Below are the code and all the weights of a small trained network. Each question names an input and a target symbol and asks about switching units off, where a switched-off unit gives its printed mean instead of its output.

import numpy as np


def w(rows, s, z=0):
    codes = np.array(rows[::2]) - 128.0
    scale = np.full(codes.shape[1], s)
    scale[-1] = z or s
    return codes * scale


def f(y):
    return np.maximum(y, 0)


def softmax(a):
    e = np.exp(a - a.max(-1, keepdims=True))
    return e / e.sum(-1, keepdims=True)


def log_softmax(a):
    a = a - a.max(-1, keepdims=True)
    return a - np.log(np.exp(a).sum(-1, keepdims=True))


def net(x, mask):
    ids = ['ΓΔΞΦαβεζηλμπστψω'.index(c) for c in x.split()]
    T = len(ids)
    res = E[ids] + P[:T]
    u = 0
    for l in range(2):
        r = res
        for j in range(2):
            rows = slice(4 * j, 4 * j + 4)
            q, k, v = (r @ M[l][rows].T for M in (Q, K, V))
            z = softmax(np.where(np.tri(T) > 0, q @ k.T / 4**0.5, -1e9)) @ v
            o = O[l][rows]
            res = res + np.where(mask[u + j], z, o[:, -1]) @ o[:, :-1]
        u += 2
        y = f(res @ A[l][:, :-1].T + A[l][:, -1])
        res = res + np.where(mask[u : u + 4], y, B[l][:, -1]) @ B[l][:, :-1]
        u += 4
    return log_softmax(res[-1] @ U[:, :-1].T + U[:, -1])


Q, K, V, O, A, B = {}, {}, {}, {}, {}, {}
E = w([
[67,144,134,150],'Γ',
[208,106,26,228],'Δ',
[142,93,108,24],'Ξ',
[91,197,117,188],'Φ',
[67,174,135,159],'α',
[134,104,81,199],'β',
[162,134,75,173],'ε',
[67,184,2,13],'ζ',
[166,143,58,216],'η',
[203,88,185,197],'λ',
[174,147,65,174],'μ',
[48,173,248,57],'π',
[133,58,44,90],'σ',
[39,209,167,137],'τ',
[94,170,126,175],'ψ',
[171,169,200,44],'ω',
],0.018)
P = w([
[8,2,240,126],'0',
[132,166,113,143],'1',
[137,176,119,149],'2',
[155,170,121,158],'3',
[164,167,113,157],'4',
[166,168,119,157],'5',
[189,157,110,166],'6',
[172,166,119,160],'7',
],0.0079)
Q[0] = w([
[93,140,173,219],'0.h1',
[203,233,151,172],'0.h1',
[140,3,110,6],'0.h1',
[229,130,90,183],'0.h1',
[118,156,113,203],'0.h2',
[34,117,88,158],'0.h2',
[91,119,187,58],'0.h2',
[117,55,87,139],'0.h2',
],0.011)
K[0] = w([
[131,148,167,225],'0.h1',
[112,156,175,170],'0.h1',
[181,191,78,6],'0.h1',
[137,112,132,163],'0.h1',
[87,54,187,112],'0.h2',
[58,99,47,151],'0.h2',
[195,141,140,100],'0.h2',
[136,61,123,88],'0.h2',
],0.012)
V[0] = w([
[97,192,145,117],'0.h1',
[139,144,101,149],'0.h1',
[106,105,158,146],'0.h1',
[153,120,85,200],'0.h1',
[118,114,166,108],'0.h2',
[160,7,130,80],'0.h2',
[150,96,79,112],'0.h2',
[113,74,149,162],'0.h2',
],0.013)
O[0] = w([
[168,201,89,175,89],'0.h1',
[118,138,138,105,159],'0.h1',
[2,167,53,147,174],'0.h1',
[27,176,101,67,252],'0.h1',
[162,115,156,130,144],'0.h2',
[86,168,153,110,135],'0.h2',
[151,70,129,55,100],'0.h2',
[93,79,155,134,231],'0.h2',
],0.0076,0.0032)
A[0] = w([
[185,223,146,225,128],'0.n1',
[59,71,5,254,50],'0.n2',
[169,186,16,152,4],'0.n3',
[103,90,215,16,142],'0.n4',
],0.0076,0.0025)
B[0] = w([
[117,140,132,2,195],'0.n1',
[35,160,152,134,249],'0.n2',
[71,113,208,118,192],'0.n3',
[156,203,209,110,165],'0.n4',
],0.008,0.011)
Q[1] = w([
[134,118,109,88],'1.h1',
[162,171,2,103],'1.h1',
[106,153,134,99],'1.h1',
[202,104,137,156],'1.h1',
[117,156,145,128],'1.h2',
[127,136,69,158],'1.h2',
[143,58,155,68],'1.h2',
[242,105,187,111],'1.h2',
],0.015)
K[1] = w([
[125,190,93,61],'1.h1',
[148,111,53,118],'1.h1',
[155,142,121,86],'1.h1',
[162,143,121,75],'1.h1',
[142,105,174,186],'1.h2',
[103,71,107,140],'1.h2',
[190,126,8,142],'1.h2',
[174,177,77,142],'1.h2',
],0.014)
V[1] = w([
[86,148,197,157],'1.h1',
[136,150,94,124],'1.h1',
[130,250,178,59],'1.h1',
[151,153,130,58],'1.h1',
[90,178,41,184],'1.h2',
[149,144,141,173],'1.h2',
[137,56,133,106],'1.h2',
[86,59,92,69],'1.h2',
],0.016)
O[1] = w([
[234,127,155,174,249],'1.h1',
[99,142,214,55,104],'1.h1',
[93,58,193,149,233],'1.h1',
[115,94,191,183,119],'1.h1',
[72,208,62,158,94],'1.h2',
[161,255,170,54,93],'1.h2',
[162,81,131,99,113],'1.h2',
[111,53,86,163,169],'1.h2',
],0.0093,0.019)
A[1] = w([
[8,138,89,65,246],'1.n1',
[184,51,241,145,153],'1.n2',
[129,205,190,134,192],'1.n3',
[254,84,123,22,3],'1.n4',
],0.008,0.005)
B[1] = w([
[54,7,231,43,156],'1.n1',
[135,203,30,95,254],'1.n2',
[188,126,254,154,149],'1.n3',
[34,164,159,155,167],'1.n4',
],0.0073,0.041)
U = w([
[126,214,79,117,90],'Γ',
[137,53,200,187,70],'Δ',
[94,218,72,2,139],'Ξ',
[63,173,185,139,79],'Φ',
[100,184,148,136,117],'α',
[143,133,119,176,100],'β',
[124,123,165,155,168],'ε',
[75,106,218,90,76],'ζ',
[21,193,82,94,100],'η',
[197,119,142,169,209],'λ',
[108,123,176,138,179],'μ',
[189,120,204,143,253],'π',
[194,77,90,75,201],'σ',
[119,122,210,179,72],'τ',
[92,193,141,129,99],'ψ',
[94,189,182,59,130],'ω',
],0.0071,0.0047)

Each question gives the input, a string of symbols that net reads in full, and the target symbol t.
The units are the heads (4 rows each of Q, K, V and O) and the neurons (one row each of A and B). Each row of codes is followed by its name. A weight is (code - 128) times the scale printed after its matrix; where a second scale follows, it is the last column's (O, A, B and U).
mask holds one flag per unit, layer by layer, with each layer's heads first. A switched-off unit (its flag False) gives its mean, the last column of its rows in O or B, instead of its output. The means were averaged over made-up inputs and are rounded, as every weight is.
A unit's drop is (log p(t) with every unit on - log p(t) with that unit switched off) / (log p(t) with every unit on - log p(t) with every unit switched off).
The circuit of an input: a set's keep is (log p(t) with only the set's units on - log p(t) with every unit switched off) / (log p(t) with every unit on - log p(t) with every unit switched off). Starting from all 12 units, units are removed one at a time, each time the one whose removal leaves the highest keep (on an exact tie, the one counted first), for as long as the keep stays at least 0.8.
units of the circuit, in order: the units of the circuit, biggest drop first
most important unit: the unit with the biggest drop
top k neurons: the k neurons with the biggest drops, biggest first
top k neurons in layer l: the k neurons of layer l with the biggest drops, biggest first
which heads matter: for each layer, one digit per head in row order, 1 if its drop is at least 0.15 and else 0, layers parted by /
input α ζ ω Φ ω η π, target π: most important unit -> 1.n3
input λ Δ ω Δ Γ α σ ψ, target λ: units of the circuit, in order -> (1.h1 0.h2)
input σ η ω η η ψ, target σ: which heads matter -> 00 / 01
input Φ η η η η ψ Φ, target Φ: which heads matter -> 10 / 01
input Δ Ξ σ, target σ: units of the circuit, in order -> (0.h1 1.h2)
input η σ η ε Ξ η Δ β, target η: units of the circuit, in order -> (1.h2 0.h1)
input Δ σ σ Φ ζ, target ζ: units of the circuit, in order -> (1.h1 1.n1)
input σ π Δ σ Φ η, target σ: units of the circuit, in order -> (1.h2 1.n2 0.h1)
input Ξ σ π ψ, target Ξ: top 2 neurons -> (1.n2 0.n4)
input η η λ π Ξ σ ω η, target η: units of the circuit, in order -> (0.h1 0.n2 1.h2)
input Δ μ μ σ σ η μ, target Δ: units of the circuit, in order -> (0.h1 1.n2 1.h2)
input Φ Ξ Δ μ ω η α, target Φ: top 3 neurons in layer 0 -> (0.n3 0.n2 0.n1)
input τ η η Γ, target τ: top 2 neurons -> (0.n1 1.n2)
input ω ω η ε, target ω: top neuron -> (1.n2)
input η Γ σ ψ σ σ μ Φ, target η: which heads matter -> 10 / 11
input η Ξ σ η α, target η: which heads matter -> 10 / 11
input σ Δ Δ σ ε, target σ: which heads matter -> 00 / 11
input β ψ Δ ζ η η η, target β: which heads matter -> 11 / 11
input Φ Γ η Δ, target Φ: units of the circuit, in order -> (1.h2 1.n2 0.h1 0.n3)
input η Φ ω ε, target η: top 3 neurons in layer 0 -> (0.n1 0.n3 0.n4)
input Γ Φ σ Φ σ Δ η Δ, target Γ: most important unit -> 1.h1
input Ξ η ω τ, target Ξ: which heads matter -> 10 / 01
input π η Ξ ψ ζ Δ η, target π: top 3 neurons -> (1.n3 0.n3 1.n4)
